Here is a tiny trained network, its code and every weight. The questions are about switching its units off for an input and a class, where a switched-off unit gives its printed mean instead of its output.

import numpy as np


def w(rows, s, z=0):
    codes = np.array(rows[::2]) - 128.0
    scale = np.full(codes.shape[1], s)
    scale[-1] = z or s
    return codes * scale


def f(y):
    return np.maximum(y, 0)


def log_softmax(a):
    a = a - a.max(-1, keepdims=True)
    return a - np.log(np.exp(a).sum(-1, keepdims=True))


def net(x, mask):
    res = np.array(x, float).reshape(1, 3) / 4 @ E
    y = f(res @ A[0][:, :-1].T + A[0][:, -1])
    res = res + np.where(mask, y, B[0][:, -1]) @ B[0][:, :-1]
    return log_softmax(res[-1] @ U[:, :-1].T + U[:, -1])


A, B = {}, {}
E = w([
[151,232,105,59],'x0',
[97,95,195,30],'x1',
[1,144,83,125],'x2',
],0.011)
A[0] = w([
[158,136,133,76,31],'n1',
[165,189,142,59,14],'n2',
[174,193,104,59,112],'n3',
[170,118,85,195,86],'n4',
[170,33,191,102,161],'n5',
[91,218,43,155,129],'n6',
[78,55,123,210,68],'n7',
[200,166,141,140,42],'n8',
[152,138,104,176,145],'n9',
[141,138,106,203,154],'n10',
[89,71,100,183,30],'n11',
[115,132,140,133,96],'n12',
[108,124,161,88,133],'n13',
[140,100,206,132,37],'n14',
[223,157,133,133,61],'n15',
[247,135,145,124,157],'n16',
[142,93,178,109,87],'n17',
[82,221,67,128,81],'n18',
[165,47,186,130,132],'n19',
[127,177,75,132,65],'n20',
[7,95,117,112,7],'n21',
[159,36,203,89,144],'n22',
[146,84,168,103,84],'n23',
[143,96,148,124,75],'n24',
[82,141,179,62,52],'n25',
[138,168,145,110,101],'n26',
[52,95,127,113,2],'n27',
[149,80,163,106,53],'n28',
[106,190,51,134,106],'n29',
[145,96,170,110,71],'n30',
[134,109,99,107,118],'n31',
[149,148,101,198,170],'n32',
[118,106,130,78,135],'n33',
[173,116,103,199,38],'n34',
[223,161,149,141,56],'n35',
[132,127,120,140,132],'n36',
[94,133,150,66,31],'n37',
[84,155,183,86,33],'n38',
[110,201,72,155,72],'n39',
[179,120,90,222,66],'n40',
[152,121,100,145,136],'n41',
[88,137,158,62,14],'n42',
[64,115,112,105,108],'n43',
[162,200,143,63,48],'n44',
],0.011,0.009)
B[0] = w([
[120,124,164,181,142],'n1',
[86,65,204,203,171],'n2',
[63,80,123,113,220],'n3',
[93,86,152,156,199],'n4',
[162,168,143,198,245],'n5',
[167,173,92,112,249],'n6',
[52,113,49,12,210],'n7',
[100,134,85,76,166],'n8',
[96,103,135,116,200],'n9',
[90,95,132,114,224],'n10',
[94,143,54,45,171],'n11',
[127,129,131,132,129],'n12',
[102,102,146,147,184],'n13',
[146,150,119,146,150],'n14',
[79,123,75,68,189],'n15',
[61,66,146,112,254],'n16',
[152,140,125,146,162],'n17',
[197,184,94,122,216],'n18',
[174,167,137,196,218],'n19',
[179,173,109,130,163],'n20',
[66,48,217,196,189],'n21',
[177,160,133,193,238],'n22',
[157,155,135,154,162],'n23',
[152,153,119,143,140],'n24',
[88,103,93,85,184],'n25',
[118,107,135,133,155],'n26',
[119,91,193,198,152],'n27',
[163,158,118,158,151],'n28',
[185,187,84,120,208],'n29',
[144,146,129,145,152],'n30',
[133,124,127,124,129],'n31',
[92,97,113,90,235],'n32',
[119,108,137,145,179],'n33',
[108,85,207,188,176],'n34',
[90,143,51,34,190],'n35',
[123,123,136,121,146],'n36',
[98,136,61,50,161],'n37',
[102,133,72,65,161],'n38',
[180,177,105,120,188],'n39',
[91,66,182,167,214],'n40',
[111,115,143,116,168],'n41',
[119,129,86,68,163],'n42',
[98,93,129,119,183],'n43',
[51,36,201,194,187],'n44',
],0.011,0.0085)
U = w([
[87,62,228,190,164],'0',
[89,119,80,8,173],'1',
[244,242,134,173,3],'2',
],0.016,0.0026)

Each question gives the input, the list of numbers given to net, and the class t.
The units are the neurons (one row each of A and B). Each row of codes is followed by its name. A weight is (code - 128) times the scale printed after its matrix; where a second scale follows, it is the last column's (A, B and U).
mask holds one flag per neuron, in row order. A switched-off neuron (its flag False) gives its mean, the last column of its row in B, instead of its output. The means were averaged over made-up inputs and are rounded, as every weight is.
A unit's drop is (log p(t) with every unit on - log p(t) with that unit switched off) / (log p(t) with every unit on - log p(t) with every unit switched off).
The circuit of an input: a set's keep is (log p(t) with only the set's units on - log p(t) with every unit switched off) / (log p(t) with every unit on - log p(t) with every unit switched off). Starting from the 12 units with the biggest drops (on a tie, the unit counted first), units are removed one at a time, each time the one whose removal leaves the highest keep (on an exact tie, the one counted first), for as long as the keep stays at least 0.8.
units of the circuit, in order: the units of the circuit, biggest drop first
top k neurons: the k neurons with the biggest drops, biggest first
drop when u is switched off: that unit's drop, to one decimal
input [-8,-1,3], class 1: top neuron : (n7)
input [1,-6,6], class 2: units of the circuit, in order : (n18 n29)
input [8,7,-3], class 0: top 2 neurons : (n44 n2)
input [-3,2,8], class 0: top 3 neurons : (n21 n27 n35)
input [1,-8,-7], class 1: top 3 neurons : (n35 n15 n8)
input [6,2,-2], class 0: top 2 neurons : (n44 n2)
input [3,-2,-8], class 1: top 2 neurons : (n35 n15)
input [3,7,0], class 0: top 4 neurons : (n7 n44 n2 n35)
input [-5,0,6], class 1: top 2 neurons : (n7 n11)
input [8,6,0], class 0: top 3 neurons : (n44 n2 n7)
input [-5,-3,2], class 1: drop when n7 is switched off : 0.4
input [3,1,-2], class 0: drop when n7 is switched off : 0.5
input [8,-3,8], class 2: drop when n22 is switched off : 0.0
input [2,-8,-7], class 1: units of the circuit, in order : (n35)
